Here is a tiny trained network, its code and every weight. The questions are about switching its units off for an input and a target symbol, where a switched-off unit gives its printed mean instead of its output.

import numpy as np


def w(rows, s, z=0):
    codes = np.array(rows[::2]) - 128.0
    scale = np.full(codes.shape[1], s)
    scale[-1] = z or s
    return codes * scale


def f(y):
    return y / 2 * (1 + np.tanh(0.7978845608 * (y + 0.044715 * y**3)))


def softmax(a):
    e = np.exp(a - a.max(-1, keepdims=True))
    return e / e.sum(-1, keepdims=True)


def log_softmax(a):
    a = a - a.max(-1, keepdims=True)
    return a - np.log(np.exp(a).sum(-1, keepdims=True))


def net(x, mask):
    ids = ['βγδεζηθλμξπστφω'.index(c) for c in x.split()]
    T = len(ids)
    res = E[ids] + P[:T]
    u = 0
    for l in range(2):
        r = res
        for j in range(3):
            rows = slice(2 * j, 2 * j + 2)
            q, k, v = (r @ M[l][rows].T for M in (Q, K, V))
            z = softmax(np.where(np.tri(T) > 0, q @ k.T / 2**0.5, -1e9)) @ v
            o = O[l][rows]
            res = res + np.where(mask[u + j], z, o[:, -1]) @ o[:, :-1]
        u += 3
        y = f(res @ A[l][:, :-1].T + A[l][:, -1])
        res = res + np.where(mask[u : u + 4], y, B[l][:, -1]) @ B[l][:, :-1]
        u += 4
    return log_softmax(res[-1] @ U[:, :-1].T + U[:, -1])


Q, K, V, O, A, B = {}, {}, {}, {}, {}, {}
E = w([
[114,121,82],'β',
[145,137,158],'γ',
[143,145,134],'δ',
[136,137,1],'ε',
[116,127,154],'ζ',
[169,164,183],'η',
[141,152,83],'θ',
[159,169,76],'λ',
[120,169,110],'μ',
[154,101,225],'ξ',
[134,156,219],'π',
[118,32,2],'σ',
[198,119,45],'τ',
[163,17,75],'φ',
[23,16,71],'ω',
],0.0094)
P = w([
[169,59,187],'0',
[64,163,113],'1',
[195,155,61],'2',
[220,9,139],'3',
[56,167,111],'4',
[181,193,84],'5',
],0.012)
Q[0] = w([
[16,85,131],'0.h1',
[54,91,124],'0.h1',
[116,18,114],'0.h2',
[118,235,178],'0.h2',
[100,255,95],'0.h3',
[79,150,93],'0.h3',
],0.0096)
K[0] = w([
[3,228,120],'0.h1',
[45,182,113],'0.h1',
[255,29,153],'0.h2',
[69,234,147],'0.h2',
[50,172,134],'0.h3',
[121,232,114],'0.h3',
],0.0085)
V[0] = w([
[79,141,88],'0.h1',
[1,220,131],'0.h1',
[166,131,138],'0.h2',
[215,78,143],'0.h2',
[82,115,116],'0.h3',
[74,100,118],'0.h3',
],0.0089)
O[0] = w([
[72,152,64,92],'0.h1',
[20,104,92,1],'0.h1',
[141,107,103,136],'0.h2',
[180,1,107,170],'0.h2',
[93,182,107,123],'0.h3',
[84,193,128,128],'0.h3',
],0.0055,0.0063)
A[0] = w([
[9,24,149,140],'0.n1',
[205,77,212,2],'0.n2',
[30,166,254,167],'0.n3',
[158,186,34,99],'0.n4',
],0.0059,0.005)
B[0] = w([
[93,3,135,170],'0.n1',
[7,178,41,254],'0.n2',
[81,140,250,192],'0.n3',
[163,159,122,175],'0.n4',
],0.0071,0.003)
Q[1] = w([
[145,254,135],'1.h1',
[89,104,149],'1.h1',
[164,105,184],'1.h2',
[126,163,90],'1.h2',
[181,168,121],'1.h3',
[52,119,113],'1.h3',
],0.0084)
K[1] = w([
[125,253,158],'1.h1',
[112,111,84],'1.h1',
[163,101,137],'1.h2',
[106,140,83],'1.h2',
[120,79,128],'1.h3',
[104,190,104],'1.h3',
],0.011)
V[1] = w([
[138,148,13],'1.h1',
[216,94,110],'1.h1',
[215,23,107],'1.h2',
[77,226,68],'1.h2',
[30,1,98],'1.h3',
[113,29,20],'1.h3',
],0.0057)
O[1] = w([
[168,124,17,118],'1.h1',
[104,58,76,180],'1.h1',
[192,94,221,253],'1.h2',
[119,181,26,34],'1.h2',
[58,52,95,221],'1.h3',
[118,1,26,233],'1.h3',
],0.0065,0.0039)
A[1] = w([
[197,134,96,59],'1.n1',
[226,114,119,103],'1.n2',
[155,253,137,253],'1.n3',
[52,153,116,20],'1.n4',
],0.012,0.0039)
B[1] = w([
[55,157,212,188],'1.n1',
[46,153,174,253],'1.n2',
[252,190,89,211],'1.n3',
[2,228,100,161],'1.n4',
],0.0098,0.011)
U = w([
[153,118,86,150],'β',
[101,184,107,2],'γ',
[57,138,111,65],'δ',
[108,130,49,103],'ε',
[56,161,172,39],'ζ',
[178,87,85,183],'η',
[139,146,78,150],'θ',
[133,152,119,119],'λ',
[206,135,56,161],'μ',
[124,148,153,126],'ξ',
[250,121,140,124],'π',
[74,101,146,211],'σ',
[100,179,220,47],'τ',
[101,65,254,165],'φ',
[152,76,34,221],'ω',
],0.0086,0.008)

Each question gives the input, a string of symbols that net reads in full, and the target symbol t.
The units are the heads (2 rows each of Q, K, V and O) and the neurons (one row each of A and B). Each row of codes is followed by its name. A weight is (code - 128) times the scale printed after its matrix; where a second scale follows, it is the last column's (O, A, B and U).
mask holds one flag per unit, layer by layer, with each layer's heads first. A switched-off unit (its flag False) gives its mean, the last column of its rows in O or B, instead of its output. The means were averaged over made-up inputs and are rounded, as every weight is.
A unit's drop is (log p(t) with every unit on - log p(t) with that unit switched off) / (log p(t) with every unit on - log p(t) with every unit switched off).
The circuit of an input: a set's keep is (log p(t) with only the set's units on - log p(t) with every unit switched off) / (log p(t) with every unit on - log p(t) with every unit switched off). Starting from the 12 units with the biggest drops (on a tie, the unit counted first), units are removed one at a time, each time the one whose removal leaves the highest keep (on an exact tie, the one counted first), for as long as the keep stays at least 0.8.
units of the circuit, in order: the units of the circuit, biggest drop first
top k neurons: the k neurons with the biggest drops, biggest first
k most important neurons of layer l: the k neurons of layer l with the biggest drops, biggest first
input μ μ θ, target μ: units of the circuit, in order	1.n3; 0.h2; 1.h2; 1.h3
input π θ ζ, target π: units of the circuit, in order	1.h3; 1.n3; 0.n1
input ε μ φ ξ ζ, target ζ: 2 most important neurons of layer 0	0.n1; 0.n3
input η ω ξ, target ω: top 3 neurons	0.n1; 0.n2; 1.n1
input ε θ τ, target τ: units of the circuit, in order	1.n1; 1.n2; 0.n2; 1.h3
input σ β ε η φ ξ, target φ: units of the circuit, in order	1.n3; 1.h2; 0.h1
input σ φ π, target φ: units of the circuit, in order	1.n3; 1.h2; 0.n2
input η μ δ ω π, target τ: units of the circuit, in order	0.h2; 0.n3; 1.h3
input γ π λ, target π: units of the circuit, in order	1.n3; 1.h3; 0.h1
input η β φ θ ε τ, target τ: units of the circuit, in order	1.n1; 1.n2; 0.h1
input φ ζ ζ, target φ: units of the circuit, in order	0.h1; 1.n3; 1.n2; 1.h2
input β β ζ ε, target φ: top neuron	1.n1
input β λ σ ω γ ζ, target ω: units of the circuit, in order	1.h3; 0.n1; 0.h1; 1.n2
input π ξ η, target π: units of the circuit, in order	1.h3; 1.n3
input τ θ ω γ η σ, target φ: units of the circuit, in order	1.n1; 0.n2; 1.n3; 0.h1
input β π ω, target ω: units of the circuit, in order	0.h1; 1.n2; 1.n1
input τ π ε, target τ: units of the circuit, in order	1.n1; 1.n2; 0.h1; 1.h3
input μ π θ π ξ φ, target φ: top neuron	1.n3
input π τ β ζ γ π, target π: 3 most important neurons of layer 1	1.n3; 1.n4; 1.n1
input ε ζ η π π ε, target π: 2 most important neurons of layer 0	0.n3; 0.n1
input π μ ε φ λ, target μ: 3 most important neurons of layer 1	1.n3; 1.n2; 1.n1
input μ μ θ σ, target φ: 2 most important neurons of layer 1	1.n2; 1.n3
input λ μ π τ, target φ: top neuron	1.n1
input ξ ζ ξ π β, target δ: top 2 neurons	1.n4; 1.n3
input ε π θ, target π: 2 most important neurons of layer 0	0.n3; 0.n1
input ε σ φ μ, target φ: top 3 neurons	1.n2; 1.n3; 1.n1
input π ε δ θ π ε, target π: top 2 neurons	1.n3; 0.n3
input ε ζ π η β, target δ: 2 most important neurons of layer 1	1.n4; 1.n3
